Below are the code and all the weights of a small trained network. Each question names an input and a class and asks about switching units off, where a switched-off unit gives its printed mean instead of its output.

import numpy as np


def w(rows, s, z=0):
    codes = np.array(rows[::2]) - 128.0
    scale = np.full(codes.shape[1], s)
    scale[-1] = z or s
    return codes * scale


def norm(h):
    return h / np.sqrt((h * h).mean(-1, keepdims=True) + 1e-5)


def f(y):
    return np.maximum(y, 0)


def log_softmax(a):
    a = a - a.max(-1, keepdims=True)
    return a - np.log(np.exp(a).sum(-1, keepdims=True))


def net(x, mask):
    res = np.array(x, float).reshape(1, 3) / 4 @ E
    u = 0
    for l in range(3):
        y = f(norm(res) @ A[l][:, :-1].T + A[l][:, -1])
        res = res + np.where(mask[u : u + 8], y, B[l][:, -1]) @ B[l][:, :-1]
        u += 8
    return log_softmax(norm(res)[-1] @ U[:, :-1].T + U[:, -1])


A, B = {}, {}
E = w([
[121,100,17,20,90,167],'x0',
[141,2,112,165,14,79],'x1',
[67,120,42,190,161,131],'x2',
],0.0076)
A[0] = w([
[105,79,254,100,184,132,107],'L0N0',
[96,150,136,115,185,126,21],'L0N1',
[165,176,141,151,137,121,156],'L0N2',
[226,58,214,106,159,58,7],'L0N3',
[207,108,149,117,112,96,65],'L0N4',
[195,109,54,74,116,157,216],'L0N5',
[72,74,92,66,182,211,28],'L0N6',
[73,70,97,162,102,99,243],'L0N7',
],0.0085,0.0015)
B[0] = w([
[225,85,156,103,200,105,244],'L0N0',
[88,255,178,158,180,98,181],'L0N1',
[89,107,74,177,44,168,196],'L0N2',
[204,163,193,185,87,92,242],'L0N3',
[208,153,179,121,97,161,188],'L0N4',
[55,182,46,143,107,181,253],'L0N5',
[212,121,121,34,112,90,212],'L0N6',
[105,59,136,253,142,209,252],'L0N7',
],0.0064,0.0047)
A[1] = w([
[192,217,225,127,122,127,128],'L1N0',
[87,42,100,148,110,170,2],'L1N1',
[83,158,65,109,132,254,227],'L1N2',
[116,165,243,205,117,120,122],'L1N3',
[82,134,114,47,70,168,120],'L1N4',
[84,146,184,173,183,133,145],'L1N5',
[140,113,154,159,114,63,114],'L1N6',
[84,128,86,207,134,178,98],'L1N7',
],0.0084,0.0037)
B[1] = w([
[82,167,164,142,129,174,255],'L1N0',
[146,98,116,91,55,187,172],'L1N1',
[218,115,149,129,83,96,244],'L1N2',
[131,183,81,85,119,106,244],'L1N3',
[118,238,83,181,245,155,183],'L1N4',
[35,125,116,159,190,154,195],'L1N5',
[190,124,118,150,90,71,167],'L1N6',
[117,68,113,135,81,88,190],'L1N7',
],0.011,0.0075)
A[2] = w([
[121,117,212,71,82,63,131],'L2N0',
[119,74,101,203,113,91,128],'L2N1',
[73,46,53,207,146,129,121],'L2N2',
[164,152,255,105,197,191,44],'L2N3',
[165,84,71,181,138,128,33],'L2N4',
[78,9,150,213,50,159,6],'L2N5',
[147,160,144,127,179,220,115],'L2N6',
[222,57,90,170,135,172,147],'L2N7',
],0.0086,0.0021)
B[2] = w([
[186,209,153,206,115,131,166],'L2N0',
[160,63,102,28,167,44,217],'L2N1',
[127,101,254,78,131,41,231],'L2N2',
[133,27,90,153,68,126,248],'L2N3',
[51,114,178,113,123,128,195],'L2N4',
[138,207,82,104,220,105,254],'L2N5',
[44,86,120,107,166,83,227],'L2N6',
[76,98,163,124,149,190,243],'L2N7',
],0.0083,0.0054)
U = w([
[147,19,74,52,92,114,167],'0',
[209,214,34,53,191,132,149],'1',
[84,67,139,138,187,8,120],'2',
[228,164,171,196,82,96,187],'3',
[106,156,147,108,78,219,2],'4',
[29,190,145,166,210,148,171],'5',
[158,112,55,117,73,213,76],'6',
],0.016,0.0052)

Each question gives the input, the list of numbers given to net, and the class t.
The units are the neurons (one row each of A and B). Each row of codes is followed by its name. A weight is (code - 128) times the scale printed after its matrix; where a second scale follows, it is the last column's (A, B and U).
mask holds one flag per neuron, layer by layer. A switched-off neuron (its flag False) gives its mean, the last column of its row in B, instead of its output. The means were averaged over made-up inputs and are rounded, as every weight is.
A unit's drop is (log p(t) with every unit on - log p(t) with that unit switched off) / (log p(t) with every unit on - log p(t) with every unit switched off).
The circuit of an input: a set's keep is (log p(t) with only the set's units on - log p(t) with every unit switched off) / (log p(t) with every unit on - log p(t) with every unit switched off). Starting from the 12 units with the biggest drops (on a tie, the unit counted first), units are removed one at a time, each time the one whose removal leaves the highest keep (on an exact tie, the one counted first), for as long as the keep stays at least 0.8.
circuit, biggest first: the units of the circuit, biggest drop first
most important unit: the unit with the biggest drop
top k neurons: the k neurons with the biggest drops, biggest first
top k neurons in layer l: the k neurons of layer l with the biggest drops, biggest first
drop when u is switched off: that unit's drop, to one decimal
input [2,-8,-8], class 5: circuit, biggest first	(L1N0, L2N6)
input [1,5,-4], class 3: circuit, biggest first	(L0N3)
input [3,-5,-8], class 4: circuit, biggest first	(L1N0, L2N3)
input [1,-3,-7], class 4: top 3 neurons in layer 1	(L1N0, L1N2, L1N6)
input [4,3,-4], class 6: top 2 neurons	(L2N5, L1N3)
input [0,-5,-7], class 5: top 4 neurons	(L1N2, L1N0, L2N6, L0N6)
input [2,8,-6], class 3: circuit, biggest first	(L0N3, L2N0)
input [2,-2,5], class 0: top 2 neurons in layer 1	(L1N0, L1N3)
input [4,1,-7], class 4: circuit, biggest first	(L2N1, L1N2)
input [4,2,-2], class 6: top 3 neurons	(L2N5, L1N3, L1N2)
input [-6,-2,5], class 2: top 3 neurons in layer 0	(L0N3, L0N2, L0N4)
input [6,3,-5], class 1: top 2 neurons in layer 0	(L0N7, L0N2)
input [1,-1,3], class 0: top 3 neurons in layer 1	(L1N0, L1N3, L1N7)
input [5,2,-6], class 1: most important unit	L1N4
input [-1,-5,-7], class 5: top 2 neurons in layer 0	(L0N6, L0N1)
input [0,-7,-8], class 5: top 2 neurons in layer 1	(L1N2, L1N0)
input [-1,8,-3], class 3: top 2 neurons in layer 0	(L0N3, L0N4)
input [-2,1,0], class 3: drop when L1N4 is switched off	0.1
input [0,-8,-6], class 5: drop when L2N6 is switched off	0.1
input [3,5,-7], class 3: drop when L0N3 is switched off	1.3
input [8,1,-3], class 1: top neuron	(L1N4)
